Below is a small trained network, with its code and all its weights. Each question gives an input and a class and asks what happens when units are switched off, that is, made to give their printed mean instead of their output.

import numpy as np


def w(rows, s, z=0):
    codes = np.array(rows[::2]) - 128.0
    scale = np.full(codes.shape[1], s)
    scale[-1] = z or s
    return codes * scale


def norm(h):
    return h / np.sqrt((h * h).mean(-1, keepdims=True) + 1e-5)


def f(y):
    return y / 2 * (1 + np.tanh(0.7978845608 * (y + 0.044715 * y**3)))


def log_softmax(a):
    a = a - a.max(-1, keepdims=True)
    return a - np.log(np.exp(a).sum(-1, keepdims=True))


def net(x, mask):
    res = np.array(x, float).reshape(1, 7) / 4 @ E
    u = 0
    for l in range(3):
        y = f(norm(res) @ A[l][:, :-1].T + A[l][:, -1])
        res = res + np.where(mask[u : u + 4], y, B[l][:, -1]) @ B[l][:, :-1]
        u += 4
    return log_softmax(norm(res)[-1] @ U[:, :-1].T + U[:, -1])


A, B = {}, {}
E = w([
[178,109,88,123,119,150,169,153,193,164,90,109],'x0',
[73,49,158,99,163,245,143,142,109,99,114,130],'x1',
[102,151,158,119,133,177,120,176,115,91,120,123],'x2',
[80,167,171,106,52,187,57,121,150,179,127,170],'x3',
[178,143,199,152,208,108,157,71,119,151,171,108],'x4',
[178,179,153,94,136,143,138,177,190,151,123,166],'x5',
[105,157,151,80,129,125,228,118,170,119,163,223],'x6',
],0.012)
A[0] = w([
[205,157,224,142,165,83,150,124,102,140,179,139,24],'0.n1',
[110,202,136,150,53,43,79,64,66,148,231,170,42],'0.n2',
[156,124,100,175,97,61,25,140,67,114,69,30,37],'0.n3',
[2,101,157,139,152,149,149,122,52,36,152,123,1],'0.n4',
],0.007,0.0076)
B[0] = w([
[113,211,132,93,170,151,122,85,143,91,143,104,169],'0.n1',
[33,163,177,142,149,2,72,41,131,148,34,234,219],'0.n2',
[139,140,84,194,115,128,79,221,133,96,74,40,252],'0.n3',
[37,72,120,113,155,149,203,160,52,79,169,138,181],'0.n4',
],0.0094,0.0048)
A[1] = w([
[117,147,71,113,98,99,144,138,113,118,163,147,40],'1.n1',
[54,33,101,85,131,166,151,132,2,44,153,122,44],'1.n2',
[83,52,124,143,110,193,63,98,110,165,112,153,82],'1.n3',
[197,57,48,149,168,58,199,119,95,123,147,129,3],'1.n4',
],0.008,0.0052)
B[1] = w([
[134,114,254,132,110,109,95,103,199,112,84,109,116],'1.n1',
[65,135,158,143,151,163,119,174,24,69,201,183,254],'1.n2',
[167,105,207,87,117,152,164,83,165,149,173,45,194],'1.n3',
[151,21,77,208,93,124,182,116,157,164,62,240,182],'1.n4',
],0.0091,0.0057)
A[2] = w([
[180,142,131,111,229,36,231,118,115,154,95,134,110],'2.n1',
[91,194,107,28,49,185,130,232,161,142,158,206,56],'2.n2',
[225,175,140,152,223,70,203,82,160,84,255,113,2],'2.n3',
[37,154,115,89,185,140,181,99,228,160,207,186,117],'2.n4',
],0.006,0.0062)
B[2] = w([
[152,161,93,147,169,147,150,81,119,144,198,209,251],'2.n1',
[86,123,185,12,131,68,223,212,231,59,22,132,214],'2.n2',
[239,252,94,112,132,184,150,143,96,126,253,61,201],'2.n3',
[159,125,40,141,40,98,2,171,80,39,141,4,243],'2.n4',
],0.0075,0.0033)
U = w([
[123,80,201,78,151,249,108,112,123,184,133,64,32],'0',
[63,203,150,141,127,32,62,44,115,170,103,193,168],'1',
[157,113,34,189,115,110,48,199,93,129,74,23,207],'2',
[15,75,153,122,156,196,136,147,15,51,163,148,253],'3',
[193,67,38,165,161,106,218,96,147,149,124,184,95],'4',
[222,216,109,109,189,131,177,100,127,139,212,125,125],'5',
[99,77,118,66,29,107,131,36,164,195,141,85,7],'6',
[110,151,145,24,73,153,160,197,209,111,70,165,96],'7',
],0.016,0.004)

Each question gives the input, the list of numbers given to net, and the class t.
The units are the neurons (one row each of A and B). Each row of codes is followed by its name. A weight is (code - 128) times the scale printed after its matrix; where a second scale follows, it is the last column's (A, B and U).
mask holds one flag per neuron, layer by layer. A switched-off neuron (its flag False) gives its mean, the last column of its row in B, instead of its output. The means were averaged over made-up inputs and are rounded, as every weight is.
A unit's drop is (log p(t) with every unit on - log p(t) with that unit switched off) / (log p(t) with every unit on - log p(t) with every unit switched off).
The circuit of an input: a set's keep is (log p(t) with only the set's units on - log p(t) with every unit switched off) / (log p(t) with every unit on - log p(t) with every unit switched off). Starting from all 12 units, units are removed one at a time, each time the one whose removal leaves the highest keep (on an exact tie, the one counted first), for as long as the keep stays at least 0.8.
units of the circuit, in order: the units of the circuit, biggest drop first
unit that matters most: the unit with the biggest drop
k most important neurons: the k neurons with the biggest drops, biggest first
drop when u is switched off: that unit's drop, to one decimal
input [0,6,-2,-8,-8,8,-2], class 7: units of the circuit, in order -> 0.n4, 0.n3
input [-2,6,1,0,2,7,-2], class 0: units of the circuit, in order -> 0.n4, 1.n2
input [-8,5,-8,-7,4,4,-2], class 5: unit that matters most -> 0.n1
input [7,-6,2,-5,2,-7,-1], class 4: 3 most important neurons -> 1.n4, 2.n4, 2.n1
input [3,1,-6,7,-2,-2,-4], class 6: 4 most important neurons -> 1.n3, 1.n2, 2.n4, 2.n3
input [-6,0,8,-1,2,6,-5], class 2: 2 most important neurons -> 1.n2, 0.n4
input [4,-3,-8,-7,-7,0,-2], class 4: 2 most important neurons -> 1.n4, 2.n4
input [7,4,5,8,1,-5,-8], class 0: 2 most important neurons -> 1.n3, 2.n4
input [-5,-1,-1,1,-2,0,-3], class 1: 2 most important neurons -> 0.n2, 2.n4
input [-6,3,-3,8,5,-3,-2], class 1: 2 most important neurons -> 0.n2, 1.n2
input [7,0,4,0,-7,5,-5], class 7: 3 most important neurons -> 2.n2, 2.n4, 0.n3
input [0,-6,-8,4,-8,-4,-2], class 1: 2 most important neurons -> 0.n2, 2.n4
input [-3,7,5,-2,7,7,7], class 5: 2 most important neurons -> 1.n2, 2.n3
input [-3,1,2,8,-3,6,-8], class 0: unit that matters most -> 1.n3
input [8,0,4,-6,4,-8,-2], class 4: drop when 1.n4 is switched off -> 0.4
input [2,8,-7,-8,-1,8,-6], class 4: drop when 1.n1 is switched off -> 0.0
input [-3,5,3,-2,8,4,-4], class 5: drop when 0.n3 is switched off -> 0.1
